Below is a small trained network, with its code and all its weights. Each question gives an input and a class and asks what happens when units are switched off, that is, made to give their printed mean instead of their output.

import numpy as np


def w(rows, s, z=0):
    codes = np.array(rows[::2]) - 128.0
    scale = np.full(codes.shape[1], s)
    scale[-1] = z or s
    return codes * scale


def f(y):
    return y / 2 * (1 + np.tanh(0.7978845608 * (y + 0.044715 * y**3)))


def log_softmax(a):
    a = a - a.max(-1, keepdims=True)
    return a - np.log(np.exp(a).sum(-1, keepdims=True))


def net(x, mask):
    res = np.array(x, float).reshape(1, 7) / 4 @ E
    y = f(res @ A[0][:, :-1].T + A[0][:, -1])
    res = res + np.where(mask, y, B[0][:, -1]) @ B[0][:, :-1]
    return log_softmax(res[-1] @ U[:, :-1].T + U[:, -1])


A, B = {}, {}
E = w([
[115,136,154,143,160,144,139,135],'x0',
[115,121,126,131,139,133,128,129],'x1',
[218,52,194,20,160,212,29,190],'x2',
[219,29,133,191,240,21,120,54],'x3',
[121,120,124,111,117,105,121,135],'x4',
[76,118,254,154,71,139,49,11],'x5',
[124,116,136,145,124,133,132,139],'x6',
],0.0071)
A[0] = w([
[61,91,172,154,103,157,28,38,35],'neuron 0',
[68,147,220,144,94,110,55,76,59],'neuron 1',
[147,140,64,124,172,108,160,209,71],'neuron 2',
[177,119,141,132,194,38,98,63,133],'neuron 3',
[130,197,132,93,60,175,146,149,101],'neuron 4',
[109,135,203,143,98,133,116,100,150],'neuron 5',
[63,187,87,208,100,40,191,78,2],'neuron 6',
[170,73,128,170,101,70,116,143,74],'neuron 7',
[155,125,78,110,180,124,208,217,67],'neuron 8',
[181,86,143,74,144,170,64,156,67],'neuron 9',
[198,35,125,171,191,77,145,71,196],'neuron 10',
[183,95,131,166,200,53,120,102,193],'neuron 11',
[200,72,171,30,176,206,46,183,2],'neuron 12',
[3,189,120,78,72,191,115,179,166],'neuron 13',
[177,122,55,115,169,143,189,201,67],'neuron 14',
[81,117,213,140,104,117,77,44,24],'neuron 15',
[195,36,150,74,139,213,43,181,24],'neuron 16',
[66,150,82,173,123,89,205,98,37],'neuron 17',
[139,145,63,133,177,114,141,227,72],'neuron 18',
[62,179,144,97,16,227,132,189,202],'neuron 19',
[181,60,144,171,176,72,111,73,164],'neuron 20',
],0.0076,0.0013)
B[0] = w([
[183,75,168,115,72,166,37,46,185],'neuron 0',
[165,77,174,91,71,134,60,96,185],'neuron 1',
[221,106,150,108,25,133,59,39,187],'neuron 2',
[82,78,76,91,172,183,174,176,173],'neuron 3',
[86,110,81,115,174,184,169,162,186],'neuron 4',
[201,101,122,95,112,154,79,100,159],'neuron 5',
[40,208,190,209,140,35,195,99,212],'neuron 6',
[122,114,116,118,153,125,150,170,142],'neuron 7',
[213,78,198,56,30,175,49,52,201],'neuron 8',
[48,224,180,240,142,2,204,116,190],'neuron 9',
[88,99,68,69,182,194,179,203,194],'neuron 10',
[117,118,44,82,169,185,176,190,180],'neuron 11',
[60,188,170,209,126,65,192,121,236],'neuron 12',
[103,116,79,101,176,187,148,243,234],'neuron 13',
[190,74,169,126,44,143,44,40,200],'neuron 14',
[204,94,159,89,53,149,86,50,180],'neuron 15',
[72,214,178,208,130,31,205,94,224],'neuron 16',
[42,187,196,215,109,46,187,106,187],'neuron 17',
[222,58,185,110,50,169,53,71,190],'neuron 18',
[119,81,43,47,206,175,203,201,245],'neuron 19',
[111,93,77,63,160,190,166,220,181],'neuron 20',
],0.0066,0.011)
U = w([
[95,99,49,67,216,205,155,235,254],'0',
[69,228,170,249,139,9,166,96,75],'1',
[184,76,160,92,53,168,14,26,46],'2',
],0.011,0.0008)

Each question gives the input, the list of numbers given to net, and the class t.
The units are the neurons (one row each of A and B). Each row of codes is followed by its name. A weight is (code - 128) times the scale printed after its matrix; where a second scale follows, it is the last column's (A, B and U).
mask holds one flag per neuron, in row order. A switched-off neuron (its flag False) gives its mean, the last column of its row in B, instead of its output. The means were averaged over made-up inputs and are rounded, as every weight is.
A unit's drop is (log p(t) with every unit on - log p(t) with that unit switched off) / (log p(t) with every unit on - log p(t) with every unit switched off).
most important unit: the unit with the biggest drop
top k neurons: the k neurons with the biggest drops, biggest first
drop of u: that unit's drop, to one decimal
input [-7,-8,7,-5,-5,6,0], class 1: most important unit	neuron 16
input [7,2,-1,4,8,5,2], class 2: top 2 neurons	neuron 19; neuron 15
input [5,-7,-7,-6,4,-8,-2], class 2: top 4 neurons	neuron 8; neuron 18; neuron 2; neuron 14
input [-7,-2,-1,1,-5,-1,8], class 0: top 3 neurons	neuron 16; neuron 12; neuron 9
input [5,2,4,7,0,7,7], class 0: top 2 neurons	neuron 10; neuron 20
input [-1,8,-2,6,4,8,-4], class 2: top 2 neurons	neuron 0; neuron 15
input [1,-5,5,-3,-3,5,6], class 1: top 2 neurons	neuron 16; neuron 12
input [2,3,6,6,-8,5,-3], class 0: top 2 neurons	neuron 20; neuron 10
input [8,0,-5,5,5,-1,-5], class 0: top 2 neurons	neuron 10; neuron 11
input [1,-1,8,-7,-7,-2,8], class 1: top 3 neurons	neuron 16; neuron 12; neuron 9
input [1,-8,6,-7,3,5,5], class 0: top 2 neurons	neuron 19; neuron 13
input [7,8,2,1,-8,0,6], class 1: top 2 neurons	neuron 19; neuron 13
input [1,-2,-4,-6,7,-8,-1], class 2: drop of neuron 8	0.1
input [-8,-3,0,-6,4,-7,4], class 2: drop of neuron 8	0.4
input [-4,-1,-4,4,1,-1,-7], class 0: drop of neuron 10	0.3
input [2,-3,6,-2,-7,-8,-8], class 2: most important unit	neuron 8
